Here is a tiny trained network, its code and every weight. The questions are about switching its units off for an input and a class, where a switched-off unit gives its printed mean instead of its output.

import numpy as np


def w(rows, s, z=0):
    codes = np.array(rows[::2]) - 128.0
    scale = np.full(codes.shape[1], s)
    scale[-1] = z or s
    return codes * scale


def f(y):
    return y / 2 * (1 + np.tanh(0.7978845608 * (y + 0.044715 * y**3)))


def log_softmax(a):
    a = a - a.max(-1, keepdims=True)
    return a - np.log(np.exp(a).sum(-1, keepdims=True))


def net(x, mask):
    res = np.array(x, float).reshape(1, 8) / 4 @ E
    y = f(res @ A[0][:, :-1].T + A[0][:, -1])
    res = res + np.where(mask, y, B[0][:, -1]) @ B[0][:, :-1]
    return log_softmax(res[-1] @ U[:, :-1].T + U[:, -1])


A, B = {}, {}
E = w([
[139,114,151,105,57,141,186,106],'x0',
[123,125,131,130,133,129,132,126],'x1',
[136,172,111,148,109,11,133,96],'x2',
[152,75,85,87,165,117,125,95],'x3',
[143,133,116,131,118,135,125,134],'x4',
[119,128,135,120,132,120,125,131],'x5',
[181,117,159,139,173,100,161,183],'x6',
[121,76,133,160,87,101,112,154],'x7',
],0.012)
A[0] = w([
[122,108,167,140,124,223,103,155,109],'n0',
[178,81,111,93,135,130,100,100,60],'n1',
[154,123,141,131,169,112,212,167,171],'n2',
[142,215,112,64,184,157,193,93,41],'n3',
[132,68,77,46,145,101,148,120,1],'n4',
[119,131,159,53,62,132,216,119,55],'n5',
[119,180,125,173,160,140,35,163,110],'n6',
[109,2,111,164,64,77,78,193,76],'n7',
[128,82,145,82,151,185,111,155,3],'n8',
[232,99,174,127,153,117,132,180,11],'n9',
[77,155,87,125,178,113,88,171,59],'n10',
[75,158,110,103,80,163,68,54,14],'n11',
[100,112,104,124,91,151,62,78,55],'n12',
[96,211,221,179,76,164,124,178,13],'n13',
[115,118,111,151,188,123,58,134,62],'n14',
],0.01,0.0049)
B[0] = w([
[118,110,104,133,70,56,101,101,253],'n0',
[146,119,90,144,183,125,120,98,168],'n1',
[50,126,102,155,124,134,92,147,214],'n2',
[136,190,205,114,72,176,119,113,198],'n3',
[133,119,125,178,189,153,119,71,178],'n4',
[154,67,119,176,118,122,199,158,224],'n5',
[152,81,118,118,112,141,164,119,198],'n6',
[157,164,185,86,116,192,102,109,251],'n7',
[167,144,145,153,96,32,105,106,199],'n8',
[66,145,140,171,157,127,121,180,187],'n9',
[168,90,126,168,66,142,161,163,169],'n10',
[82,123,124,200,145,115,117,174,215],'n11',
[90,176,151,213,175,151,123,198,189],'n12',
[177,114,93,119,246,129,109,63,211],'n13',
[181,75,137,127,95,140,174,152,183],'n14',
],0.013,0.0062)
U = w([
[56,147,125,172,151,142,115,199,64],'0',
[171,74,120,141,98,162,227,158,61],'1',
[161,126,96,121,214,151,109,68,88],'2',
[146,164,123,125,66,10,87,104,101],'3',
[150,188,200,95,98,208,96,128,102],'4',
[112,126,107,103,125,142,135,134,249],'5',
[107,129,97,101,113,147,136,137,250],'6',
],0.013)

Each question gives the input, the list of numbers given to net, and the class t.
The units are the neurons (one row each of A and B). Each row of codes is followed by its name. A weight is (code - 128) times the scale printed after its matrix; where a second scale follows, it is the last column's (A, B and U).
mask holds one flag per neuron, in row order. A switched-off neuron (its flag False) gives its mean, the last column of its row in B, instead of its output. The means were averaged over made-up inputs and are rounded, as every weight is.
A unit's drop is (log p(t) with every unit on - log p(t) with that unit switched off) / (log p(t) with every unit on - log p(t) with every unit switched off).
The circuit of an input: a set's keep is (log p(t) with only the set's units on - log p(t) with every unit switched off) / (log p(t) with every unit on - log p(t) with every unit switched off). Starting from the 12 units with the biggest drops (on a tie, the unit counted first), units are removed one at a time, each time the one whose removal leaves the highest keep (on an exact tie, the one counted first), for as long as the keep stays at least 0.8.
units of the circuit, in order: the units of the circuit, biggest drop first
top k neurons: the k neurons with the biggest drops, biggest first
drop of u: that unit's drop, to one decimal
input [-7,-4,-3,6,0,1,3,-8], class 4: units of the circuit, in order => n3
input [0,1,7,-8,-3,1,8,-6], class 0: top 2 neurons => n2, n9
input [-4,1,6,-7,-3,-4,5,7], class 2: units of the circuit, in order => n13, n0
input [6,-2,1,4,4,-2,0,-5], class 1: top 2 neurons => n5, n7
input [5,3,-3,8,0,3,0,-2], class 2: top 2 neurons => n4, n1
input [-5,-7,0,7,8,-1,-8,6], class 0: top 2 neurons => n12, n11
input [2,-4,3,-4,-8,3,-4,4], class 6: top 2 neurons => n0, n8
input [3,-7,4,5,7,3,8,5], class 0: top 2 neurons => n9, n2
input [4,3,-7,7,0,-6,5,1], class 2: top 2 neurons => n4, n1
input [6,-2,2,8,5,-4,-5,7], class 2: units of the circuit, in order => n4, n1
input [1,-1,8,8,-2,-6,6,-5], class 2: top 2 neurons => n4, n0
input [-1,-5,8,3,0,1,-8,2], class 0: units of the circuit, in order => n12, n11
input [-8,4,1,8,-7,-6,4,1], class 1: top 3 neurons => n14, n10, n13
input [0,-3,-5,-2,3,-1,8,7], class 0: units of the circuit, in order => n9
input [8,7,8,-2,-3,-4,6,-4], class 1: top 3 neurons => n5, n0, n8
input [3,2,-8,4,3,4,-2,4], class 3: units of the circuit, in order => n8, n0
input [6,0,-6,3,1,-1,7,-3], class 0: units of the circuit, in order => n9, n2
input [-7,-5,-8,-2,-4,8,7,-2], class 3: units of the circuit, in order => n8, n0
input [-5,-5,-2,4,4,-1,2,-6], class 4: drop of n5 => 0.3
input [5,-1,2,-4,0,-3,-5,-2], class 0: units of the circuit, in order => n11
